The symbols move the nodes like this.
rori: z>temo, m>rele, t>givu, k>nede, r>pasa, y>deza
nede: z>givu, m>nudu, t>lugi, k>zunu, r>deza, y>ruto
lovu: z>muve, m>luso, t>vuvi, k>vuki, r>garu, y>puva
garu: z>zape, m>piva, t>deke, k>puva, r>luso, y>lira
givu: z>kagu, m>vebu, t>pasa, k>lugi, r>sifu, y>luvo
zemo: z>kapa, m>ranu, t>vufe, k>vebu, r>zavu, y>temo
noso: z>nopu, m>lapa, t>zake, k>vesu, r>renu, y>kipu
vuki: z>vuvi, m>lira, t>papi, k>posi, r>puva, y>fivi
lugi: z>pasa, m>limi, t>deza, k>zipe, r>luvo, y>setu
lene: z>vuki, m>radi, t>posi, k>renu, r>pipo, y>lapa
sifu: z>dumo, m>temo, t>rele, k>luvo, r>vebu, y>limi
sivu: z>noso, m>dizi, t>vesu, k>dumo, r>kapa, y>vufe
rele: z>zemo, m>kagu, t>vebu, k>nudu, r>lepa, y>rori
kagu: z>ranu, m>vufe, t>zige, k>pasa, r>dumo, y>rele
zavu: z>dizi, m>vesu, t>vubo, k>temo, r>ranu, y>zige
vufe: z>kipu, m>sivu, t>zavu, k>lepa, r>vubo, y>kagu
zipe: z>deza, m>lefo, t>ruto, k>pime, r>setu, y>nozu
zuga: z>nebo, m>renu, t>zuke, k>ranu, r>noso, y>vesu
dizi: z>lapa, m>zake, t>zuga, k>vubo, r>zuke, y>sivu
fivi: z>fufe, m>vuki, t>radi, k>nebo, r>meza, y>nopu
piva: z>zunu, m>nozu, t>muve, k>lovu, r>pime, y>garu
deke: z>nozu, m>muve, t>luso, k>fufe, r>totu, y>zisi
vubo: z>zuga, m>kapa, t>ranu, k>kagu, r>sivu, y>dumo
radi: z>lira, m>papi, t>meza, k>rabe, r>kudo, y>lene
pime: z>ruto, m>motu, t>zape, k>garu, r>nozu, y>luso
muve: z>zipe, m>zizo, t>pime, k>vuvi, r>zape, y>deke
vebu: z>vufe, m>zige, t>lepa, k>limi, r>temo, y>givu
deza: z>sifu, m>rori, t>luvo, k>ruto, r>nudu, y>sako
papi: z>garu, m>zisi, t>puva, k>pipo, r>fufe, y>radi
zizo: z>lefo, m>ruto, t>motu, k>totu, r>zunu, y>muve
zisi: z>piva, m>deke, t>lovu, k>kudo, r>vuvi, y>papi
ranu: z>zuke, m>kipu, t>sivu, k>zige, r>vesu, y>zemo
nudu: z>vebu, m>pasa, t>limi, k>sako, r>rori, y>nede
kudo: z>lovu, m>fufe, t>vuki, k>lene, r>papi, y>pipo
kapa: z>renu, m>zuke, t>kipu, k>vufe, r>dizi, y>vubo
lepa: z>zavu, m>dumo, t>temo, k>rori, r>kagu, y>pasa
vuvi: z>pime, m>totu, t>garu, k>papi, r>deke, y>fufe
puva: z>deke, m>lovu, t>fufe, k>fivi, r>lira, y>meza
fufe: z>luso, m>vuvi, t>lira, k>radi, r>zisi, y>kudo
nopu: z>kudo, m>fivi, t>lene, k>zake, r>posi, y>rozu
vesu: z>zake, m>zuga, t>kapa, k>zemo, r>kipu, y>zavu
meza: z>zisi, m>puva, t>kudo, k>nopu, r>vuki, y>posi
kipu: z>rozu, m>noso, t>dizi, k>zavu, r>zuga, y>ranu
nebo: z>radi, m>posi, t>rabe, k>zuke, r>nopu, y>zake
zuke: z>rabe, m>rozu, t>noso, k>sivu, r>zake, y>kapa
ruto: z>luvo, m>nede, t>setu, k>zape, r>sako, y>zizo
lapa: z>fivi, m>lene, t>nebo, k>zuga, r>rabe, y>noso
lira: z>totu, m>garu, t>zisi, k>meza, r>lovu, y>vuki
pipo: z>puva, m>kudo, t>fivi, k>lapa, r>radi, y>rabe
motu: z>nede, m>setu, t>zunu, k>piva, r>zipe, y>pime
zunu: z>lugi, m>sako, t>zipe, k>muve, r>ruto, y>zape
dumo: z>vesu, m>vubo, t>zemo, k>rele, r>vufe, y>lepa
renu: z>posi, m>rabe, t>rozu, k>kipu, r>lapa, y>zuga
zape: z>setu, m>zunu, t>nozu, k>deke, r>zizo, y>totu
zake: z>lene, m>nebo, t>renu, k>kapa, r>rozu, y>dizi
sako: z>limi, m>deza, t>lefo, k>zizo, r>nede, y>zunu
luvo: z>rele, m>givu, t>nudu, k>setu, r>limi, y>lefo
zige: z>sivu, m>zavu, t>dumo, k>sifu, r>zemo, y>vebu
luso: z>zizo, m>pime, t>totu, k>lira, r>piva, y>lovu
lefo: z>rori, m>luvo, t>nede, k>motu, r>lugi, y>zipe
totu: z>motu, m>zape, t>piva, k>zisi, r>muve, y>vuvi
limi: z>lepa, m>sifu, t>rori, k>lefo, r>givu, y>lugi
posi: z>papi, m>meza, t>pipo, k>rozu, r>fivi, y>nebo
rabe: z>meza, m>pipo, t>nopu, k>noso, r>lene, y>renu
setu: z>nudu, m>lugi, t>sako, k>nozu, r>lefo, y>motu
temo: z>vubo, m>zemo, t>kagu, k>givu, r>zige, y>sifu
rozu: z>pipo, m>nopu, t>lapa, k>dizi, r>nebo, y>zuke
nozu: z>sako, m>zipe, t>zizo, k>luso, r>motu, y>piva
pasa: z>zige, m>lepa, t>sifu, k>deza, r>rele, y>nudu

Which node is each row?
  .39  -2.53  -3.94   6.92  -2.66   5.50   -.62   1.50  -4.87   6.39  -1.50  -1.67  -9.18   -.16: vebu
  .07   4.02   3.74  -3.73    .44  -7.99  -2.32   1.70   7.26  -4.69   -.57   3.24   8.00  -1.74: vuvi
 1.90   3.45   -.31   6.02  -6.43  -4.44  -4.51   3.85   9.01   1.93  -2.89   2.41  -4.67   -.98: ruto
 1.08  -2.45  -4.00   7.31  -4.07   5.26   -.09    .95  -2.70   6.09  -1.80   -.98  -9.99    .22: rele
  .95    .83  -2.63   9.29  -4.69  -2.85  -6.22   5.68   2.53   3.96  -4.85   -.65  -6.07  -2.78: nede
-1.47  -2.53   -.29  -6.93   3.80   5.19   6.69  -7.66  -4.19  -3.23   3.58  -1.87   1.42   4.58: renu
 -.83  -4.00  -3.24   -.34   2.16   8.01   4.70  -4.38  -8.33   1.97   1.28  -3.93  -4.73   2.78: sivu
  .44   3.53   1.84   3.44  -2.74  -7.79  -6.71   6.77   5.85   -.44  -3.84   1.97   2.77  -4.33: nozu
  .12  -3.04  -2.55    .35   -.07   9.15   5.57  -4.70  -5.92   3.63   2.71  -1.49  -7.06   4.12: vubo
 -.93  -4.41  -3.38   -.33   2.18   8.03   5.36  -4.81  -8.61   2.41   1.58  -3.40  -4.46   2.80: sivu
   .98   -2.04   -3.59    6.98   -3.89    5.13    -.28    1.01   -2.68    6.34   -1.44   -1.43  -10.19     .98: rele
 2.56   3.77    .79   5.14  -5.63  -4.75  -4.77   5.13   9.02   2.09  -2.18   3.87  -2.92  -1.55: zipe
   .59   -1.89   -3.61    6.84   -3.48    5.09    -.67     .81   -2.37    6.11    -.97   -1.13  -10.54     .51: rele
-1.65   1.22    .26  -5.38   3.23  -6.85  -2.34  -2.83   1.96  -8.15  -1.99  -2.98   8.78   -.75: puva
-1.76   -.35   3.55  -8.34   6.00  -1.10   3.27  -3.21  -2.67  -4.62   3.21   -.15   9.45    .11: posi
 1.45  -2.57   -.75   1.64   -.37   9.10   4.71   -.24  -5.02   6.50   4.74   2.28  -7.18   2.19: zemo
  2.02    -.51   -2.60    7.27   -5.26    4.56    -.63    1.65     .81    6.49    -.18    1.18  -10.47     .87: pasa
 1.59   1.15  -1.24   8.63  -4.32   -.74  -5.56   7.18    .34   6.40  -2.33   1.78  -5.36  -3.50: deza
 2.74    .69    .04   7.28  -4.67   2.61  -2.47   6.15   1.19   7.71    .27   4.06  -7.45  -1.13: limi

Start here and follow the symbols in turn, left to right. Where do you end up?
Answer with the node's row, about right, then its name.
-1.53   -.56   3.22  -8.63   5.95   -.66   3.44  -2.75  -2.81  -4.60   3.11   -.38   9.43    .50
m -> -1.03    .90   1.88  -8.39   2.74  -3.37   2.65  -5.41   3.57  -7.65    .96   -.47   7.57   2.22 meza
-2.16   1.48    .40  -5.22   2.98  -7.14  -2.39  -2.12   2.38  -7.99  -2.76  -3.07   9.13   -.63
t -> -1.86   1.59   1.85  -4.78   3.39  -6.98  -2.38  -1.44   2.32  -7.18  -2.31  -1.93   9.48  -1.97 fufe
 -.26  -4.05  -3.17    .28   1.01   8.39   5.39  -5.11  -7.93   2.72   1.92  -2.88  -6.01   3.67
z ->  -.38  -2.62   1.37  -5.71   4.09   7.13   7.20  -3.88  -6.78    .37   5.86    .34   2.15   2.60 zuke
 1.60   3.70   1.95   4.33  -3.13  -6.77  -6.24   7.39   6.49    .89  -2.82   3.32   1.89  -4.19
k ->  -.01   3.84    .33   -.03  -2.92  -9.15  -5.12    .10   9.20  -5.36  -4.56    .03   3.26  -1.03 totu
 1.17  -2.46   -.45   2.35   -.29   9.31   4.70    .23  -5.74   6.70   4.65   1.91  -6.79   2.32
k ->   .70  -2.82  -4.04   7.04  -2.79   5.67  -1.00   1.41  -4.76   6.43  -1.18  -2.12  -9.48    .08 vebu
  1.23   -2.13   -4.38    7.41   -4.17    4.90    -.43     .42   -2.78    6.02   -1.75    -.95  -10.37     .30
m m k m ->  1.63  -2.46   -.27   3.26   -.19   8.83   3.97   1.76  -6.12   7.08   3.90   2.25  -6.21    .92 dumo
  .77  -3.04  -2.73   6.29   -.86   6.76    .66   3.00  -7.27   7.51    .02   -.46  -7.18  -1.06
z z r ->  -.31  -2.47   1.40  -6.49   4.01   6.75   7.56  -5.27  -5.64  -1.00   5.44    .08   1.37   3.91 noso
  .03   2.85    .78   3.27  -1.40  -8.83  -7.40   5.62   5.53  -1.47  -4.50    .57   2.98  -4.26
z ->  1.46   2.88  -1.11   6.44  -6.30  -4.09  -5.26   3.22   7.95   1.59  -4.14   1.56  -5.51  -1.12 setu
 2.30    .60    .01   7.52  -4.56   1.58  -3.01   7.34   1.21   7.34   -.56   3.71  -6.61  -2.46
z y ->  2.46    .06  -1.44   6.88  -5.38   4.18   -.30   3.11   1.73   6.29    .26   2.74  -9.34    .79 givu
 2.01   3.83   1.22   4.71  -4.98  -5.40  -5.18   5.79   8.68   1.46  -1.80   4.31  -1.43  -2.17
r k ->  -.32   3.13    .67   3.20  -2.41  -8.42  -7.09   5.67   6.11  -1.52  -4.37    .06   2.98  -4.09 zape
  .33  -3.31  -2.39    .29    .11   9.35   5.45  -4.13  -5.72   3.96   2.52  -1.34  -7.09   3.91
r t -> -1.26  -4.54  -2.95   -.87   3.33   8.12   4.75  -3.88  -9.92   2.35   1.72  -4.17  -2.88   2.02 vesu
 -.19   2.92    .64   3.02  -2.20  -9.31  -7.50   3.54   6.22  -2.96  -5.49   -.74   3.18  -3.74
m y ->  -.13   2.71    .06   2.48  -1.79  -9.24  -7.03   3.92   6.16  -2.67  -5.22   -.71   3.34  -3.67 pime
  .81  -2.83  -1.88   4.60   -.24   7.55   1.66   3.14  -7.31   7.57   1.59    .33  -6.61   -.37
m ->   .77  -2.48   -.62   1.33   -.54   9.34   5.57  -1.81  -4.94   5.77   4.25   1.12  -6.73   3.26 vufe
 2.13   3.54    .86   5.11  -5.73  -4.66  -4.76   4.63   9.32   1.81  -2.36   3.62  -2.82  -1.29
k ->  -.78   2.71    .17   2.73  -2.17  -9.04  -7.49   4.09   6.20  -2.30  -5.11   -.23   2.97  -3.67 pime
-1.61    .95    .67  -6.36   3.40  -6.49  -1.11  -4.05   3.03  -8.67  -2.12  -3.03   7.83    .15
k y m ->  -.91    .37   3.74  -8.71   5.30  -1.02   3.45  -3.61  -1.14  -5.36   3.99    .49   9.00   1.10 pipo
 -.15   4.02    .46   -.32  -2.19  -8.63  -4.99    .03   8.87  -5.52  -4.15   -.06   2.98  -1.04
k ->  -.49   2.45   3.05  -4.24   2.74  -8.18  -3.04   1.42   3.63  -5.61   -.92    .88   9.38  -3.25 zisi
  .59  -3.21  -2.72    .32   -.41   9.13   5.24  -4.31  -5.68   3.66   3.00  -1.83  -6.97   3.70
z r y ->   -.98   -3.58    -.53   -2.55    4.82    7.17    5.06   -2.57  -10.32    2.09    3.43   -1.82    -.04    1.49 kipu
 -1.08   -4.15   -2.37   -1.88    4.22    7.48    4.49   -3.21  -10.64    1.78    2.64   -2.83   -1.15    1.31
t y z ->  -.32  -3.03   1.20  -6.06   4.48   7.10   6.93  -4.09  -6.69    .31   5.08    .65   1.73   2.72 zuke
  .64  -3.22  -2.00   4.94   -.40   7.66   1.63   3.10  -7.63   7.86   1.76   -.03  -6.10   -.69
r k ->    .66   -1.98   -4.11    6.97   -3.55    5.36    -.53    1.00   -2.57    5.99   -1.27    -.95  -10.53     .42 rele
  .86  -2.60  -1.32    .87   -.63   9.72   5.68  -1.98  -5.04   5.57   3.75   1.00  -6.74   2.81
r ->   .08  -3.56  -2.50   -.13   -.21   9.20   5.12  -4.50  -5.73   3.24   2.59  -1.87  -6.76   3.97 vubo
 -.02   3.46    .31   -.24  -2.67  -8.96  -4.79    .08   9.34  -5.60  -4.42   -.25   3.00   -.92
r -> -1.16   3.26   -.59   1.95  -2.50  -9.37  -6.14   2.43   7.28  -3.91  -5.71   -.90   3.23  -2.67 muve
  .90    .35  -2.11   8.52  -4.10  -1.65  -5.68   6.77   1.40   5.32  -4.27    .58  -5.62  -3.50
z r z ->  1.38  -2.95   -.74   1.86   -.64   9.54   4.81   -.35  -5.02   6.80   4.09   1.62  -6.20   2.63 zemo
 1.20    .38  -1.04   8.67  -3.84   -.68  -5.24   7.93    .82   6.24  -3.06   1.47  -5.49  -3.72
k y k r ->  -.49   3.20   -.12   2.11  -2.44  -9.59  -6.95   2.12   6.97  -3.61  -5.76  -1.09   3.10  -2.88 muve
 -.66   2.97   3.24  -4.18   2.26  -7.79  -2.78   1.22   4.18  -5.72   -.90    .99   9.84  -2.72
m ->   .75   4.05   2.80  -2.46  -2.34  -8.62  -2.90    .28  10.07  -5.48  -2.17   1.74   5.10   -.40 deke
-2.49  -2.64   -.66  -7.36   5.83   1.84   4.17  -6.84  -5.71  -5.11   1.19  -4.45   5.25   2.10
t m -> -1.24    .25   3.48  -8.82   5.02  -1.32   3.54  -3.22   -.89  -5.20   3.85    .44   9.08   1.16 pipo
 1.00   1.53  -2.74   7.80  -5.68  -3.43  -6.25   4.24   4.30   2.83  -5.13   -.46  -6.03  -2.17
t y y z ->   .61   1.29  -2.61   8.28  -5.62  -3.41  -5.81   4.48   4.09   2.96  -4.76   -.36  -6.39  -2.34 lefo
